Below is a small trained network, with its code and all its weights. Each question gives an input and a class and asks what happens when units are switched off, that is, made to give their printed mean instead of their output.

import numpy as np


def w(rows, s, z=0):
    codes = np.array(rows[::2]) - 128.0
    scale = np.full(codes.shape[1], s)
    scale[-1] = z or s
    return codes * scale


def f(y):
    return np.maximum(y, 0)


def log_softmax(a):
    a = a - a.max(-1, keepdims=True)
    return a - np.log(np.exp(a).sum(-1, keepdims=True))


def net(x, mask):
    res = np.array(x, float).reshape(1, 6) / 4 @ E
    y = f(res @ A[0][:, :-1].T + A[0][:, -1])
    res = res + np.where(mask, y, B[0][:, -1]) @ B[0][:, :-1]
    return log_softmax(res[-1] @ U[:, :-1].T + U[:, -1])


A, B = {}, {}
E = w([
[128,128,128],'x0',
[128,128,128],'x1',
[72,101,225],'x2',
[128,128,128],'x3',
[151,2,113],'x4',
[234,130,183],'x5',
],0.015)
A[0] = w([
[99,82,110,145],'n0',
[145,2,108,177],'n1',
[240,86,178,60],'n2',
[135,100,101,171],'n3',
[81,107,217,157],'n4',
[143,167,84,254],'n5',
[163,136,65,232],'n6',
[204,171,186,149],'n7',
[189,50,139,40],'n8',
[74,113,207,192],'n9',
],0.014,0.0072)
B[0] = w([
[74,122,105,179],'n0',
[45,95,98,254],'n1',
[145,251,135,217],'n2',
[121,104,66,173],'n3',
[97,114,235,217],'n4',
[156,164,72,210],'n5',
[143,104,32,216],'n6',
[200,85,177,209],'n7',
[46,179,106,196],'n8',
[94,142,197,222],'n9',
],0.014,0.016)
U = w([
[124,218,85,239],'0',
[85,204,172,198],'1',
[123,12,78,73],'2',
[80,25,154,2],'3',
[248,136,120,103],'4',
[201,117,212,95],'5',
],0.012,0.0075)

Each question gives the input, the list of numbers given to net, and the class t.
The units are the neurons (one row each of A and B). Each row of codes is followed by its name. A weight is (code - 128) times the scale printed after its matrix; where a second scale follows, it is the last column's (A, B and U).
mask holds one flag per neuron, in row order. A switched-off neuron (its flag False) gives its mean, the last column of its row in B, instead of its output. The means were averaged over made-up inputs and are rounded, as every weight is.
A unit's drop is (log p(t) with every unit on - log p(t) with that unit switched off) / (log p(t) with every unit on - log p(t) with every unit switched off).
The circuit of an input: a set's keep is (log p(t) with only the set's units on - log p(t) with every unit switched off) / (log p(t) with every unit on - log p(t) with every unit switched off). Starting from all 10 units, units are removed one at a time, each time the one whose removal leaves the highest keep (on an exact tie, the one counted first), for as long as the keep stays at least 0.8.
circuit, biggest first: the units of the circuit, biggest drop first
top k neurons: the k neurons with the biggest drops, biggest first
drop of u: that unit's drop, to one decimal
input [-7,6,-8,1,-6,8], class 4: circuit, biggest first -> [n7]
input [-7,-1,8,6,-2,1], class 5: circuit, biggest first -> [n1; n8; n2]
input [-6,0,7,8,0,4], class 5: circuit, biggest first -> [n7; n1]
input [7,-3,8,5,-2,1], class 5: top 3 neurons -> [n1; n8; n2]
input [-7,-2,-7,-5,1,-6], class 2: top 3 neurons -> [n2; n6; n8]
input [5,5,1,5,7,5], class 1: top 4 neurons -> [n2; n5; n6; n1]
input [8,3,1,1,3,0], class 3: top 2 neurons -> [n2; n5]
input [0,-4,-2,-3,0,7], class 4: top 2 neurons -> [n7; n1]
input [-3,-5,7,-4,1,-6], class 3: drop of n5 -> 0.4
input [8,-1,2,3,0,4], class 5: drop of n1 -> 0.2
input [-1,3,-6,3,-3,2], class 4: drop of n7 -> 0.0
input [0,4,7,-8,-6,6], class 5: drop of n7 -> 0.1
